Below are the code and all the weights of a small trained network. Each question names an input and a class and asks about switching units off, where a switched-off unit gives its printed mean instead of its output.

import numpy as np


def w(rows, s, z=0):
    codes = np.array(rows[::2]) - 128.0
    scale = np.full(codes.shape[1], s)
    scale[-1] = z or s
    return codes * scale


def f(y):
    return y / 2 * (1 + np.tanh(0.7978845608 * (y + 0.044715 * y**3)))


def log_softmax(a):
    a = a - a.max(-1, keepdims=True)
    return a - np.log(np.exp(a).sum(-1, keepdims=True))


def net(x, mask):
    res = np.array(x, float).reshape(1, 3) / 4 @ E
    y = f(res @ A[0][:, :-1].T + A[0][:, -1])
    res = res + np.where(mask, y, B[0][:, -1]) @ B[0][:, :-1]
    return log_softmax(res[-1] @ U[:, :-1].T + U[:, -1])


A, B = {}, {}
E = w([
[125,158,143,45,157,134,6],'x0',
[130,78,125,184,181,233,116],'x1',
[19,122,167,133,55,155,78],'x2',
],0.011)
A[0] = w([
[79,166,153,111,68,64,96,195],'N0',
[117,78,152,149,127,157,82,152],'N1',
[199,109,122,154,253,187,151,164],'N2',
[155,149,113,126,173,167,123,187],'N3',
[74,113,147,146,58,116,185,232],'N4',
[110,126,94,84,95,86,121,148],'N5',
[163,193,123,102,148,112,138,217],'N6',
[154,93,126,152,147,172,125,190],'N7',
[132,136,127,127,151,168,103,230],'N8',
[73,142,130,127,117,159,86,165],'N9',
[167,108,151,148,138,119,92,153],'N10',
[151,118,157,114,156,113,72,151],'N11',
[163,153,141,122,124,115,117,169],'N12',
[173,158,120,44,162,34,152,198],'N13',
[136,132,142,105,98,123,49,159],'N14',
[110,163,149,134,136,148,196,140],'N15',
[173,119,151,103,80,60,111,171],'N16',
[170,129,135,125,113,172,160,197],'N17',
[137,124,178,112,186,112,125,252],'N18',
[136,114,117,134,153,105,96,144],'N19',
[128,167,125,34,154,135,81,157],'N20',
[125,158,117,185,135,200,158,223],'N21',
[131,91,114,215,83,123,217,174],'N22',
],0.013,0.0036)
B[0] = w([
[163,156,90,91,69,188,159,210],'N0',
[86,111,140,93,172,109,161,174],'N1',
[184,32,42,209,136,127,176,247],'N2',
[164,82,117,154,108,142,124,173],'N3',
[118,202,183,144,94,123,168,202],'N4',
[175,163,104,103,141,127,139,169],'N5',
[154,105,186,115,109,129,78,190],'N6',
[160,86,163,139,128,124,160,179],'N7',
[108,67,150,124,98,133,119,169],'N8',
[63,103,120,77,131,131,169,186],'N9',
[144,109,111,118,143,120,121,144],'N10',
[109,116,92,143,120,127,91,171],'N11',
[134,128,139,117,136,130,100,154],'N12',
[203,168,175,85,195,102,49,247],'N13',
[76,132,102,113,118,148,90,187],'N14',
[114,132,140,164,128,119,123,157],'N15',
[182,172,131,107,147,111,122,187],'N16',
[132,90,169,154,89,156,133,161],'N17',
[160,92,146,136,102,177,84,169],'N18',
[135,124,96,128,151,122,118,143],'N19',
[80,148,82,163,98,103,34,213],'N20',
[128,96,200,135,150,96,167,196],'N21',
[74,195,158,253,144,122,115,238],'N22',
],0.022,0.014)
U = w([
[172,1,126,205,164,133,142,206],'0',
[49,82,100,82,109,173,59,59],'1',
[209,155,161,90,146,113,30,180],'2',
[91,143,221,242,138,96,160,223],'3',
[148,223,136,68,57,189,180,112],'4',
[56,59,223,84,173,138,196,37],'5',
[119,158,50,155,154,109,180,8],'6',
],0.0078,0.0015)

Each question gives the input, the list of numbers given to net, and the class t.
The units are the neurons (one row each of A and B). Each row of codes is followed by its name. A weight is (code - 128) times the scale printed after its matrix; where a second scale follows, it is the last column's (A, B and U).
mask holds one flag per neuron, in row order. A switched-off neuron (its flag False) gives its mean, the last column of its row in B, instead of its output. The means were averaged over made-up inputs and are rounded, as every weight is.
A unit's drop is (log p(t) with every unit on - log p(t) with that unit switched off) / (log p(t) with every unit on - log p(t) with every unit switched off).
The circuit of an input: a set's keep is (log p(t) with only the set's units on - log p(t) with every unit switched off) / (log p(t) with every unit on - log p(t) with every unit switched off). Starting from the 12 units with the biggest drops (on a tie, the unit counted first), units are removed one at a time, each time the one whose removal leaves the highest keep (on an exact tie, the one counted first), for as long as the keep stays at least 0.8.
circuit, biggest first: the units of the circuit, biggest drop first
top k neurons: the k neurons with the biggest drops, biggest first
drop of u: that unit's drop, to one decimal
input [-5,-7,1], class 4: circuit, biggest first : [N0]
input [2,8,4], class 5: circuit, biggest first : [N1, N9]
input [-6,7,-1], class 3: top 2 neurons : [N22, N21]
input [6,-4,6], class 1: top 2 neurons : [N20, N14]
input [-3,-3,2], class 4: top 3 neurons : [N2, N0, N21]
input [4,-1,8], class 1: top 3 neurons : [N14, N20, N9]
input [4,0,-8], class 0: top 3 neurons : [N2, N3, N4]
input [0,6,3], class 5: drop of N9 : 0.1
input [-7,5,-2], class 3: drop of N22 : 3.8
input [4,-7,6], class 4: drop of N0 : 0.6
input [-1,-1,1], class 4: top 4 neurons : [N2, N22, N13, N21]
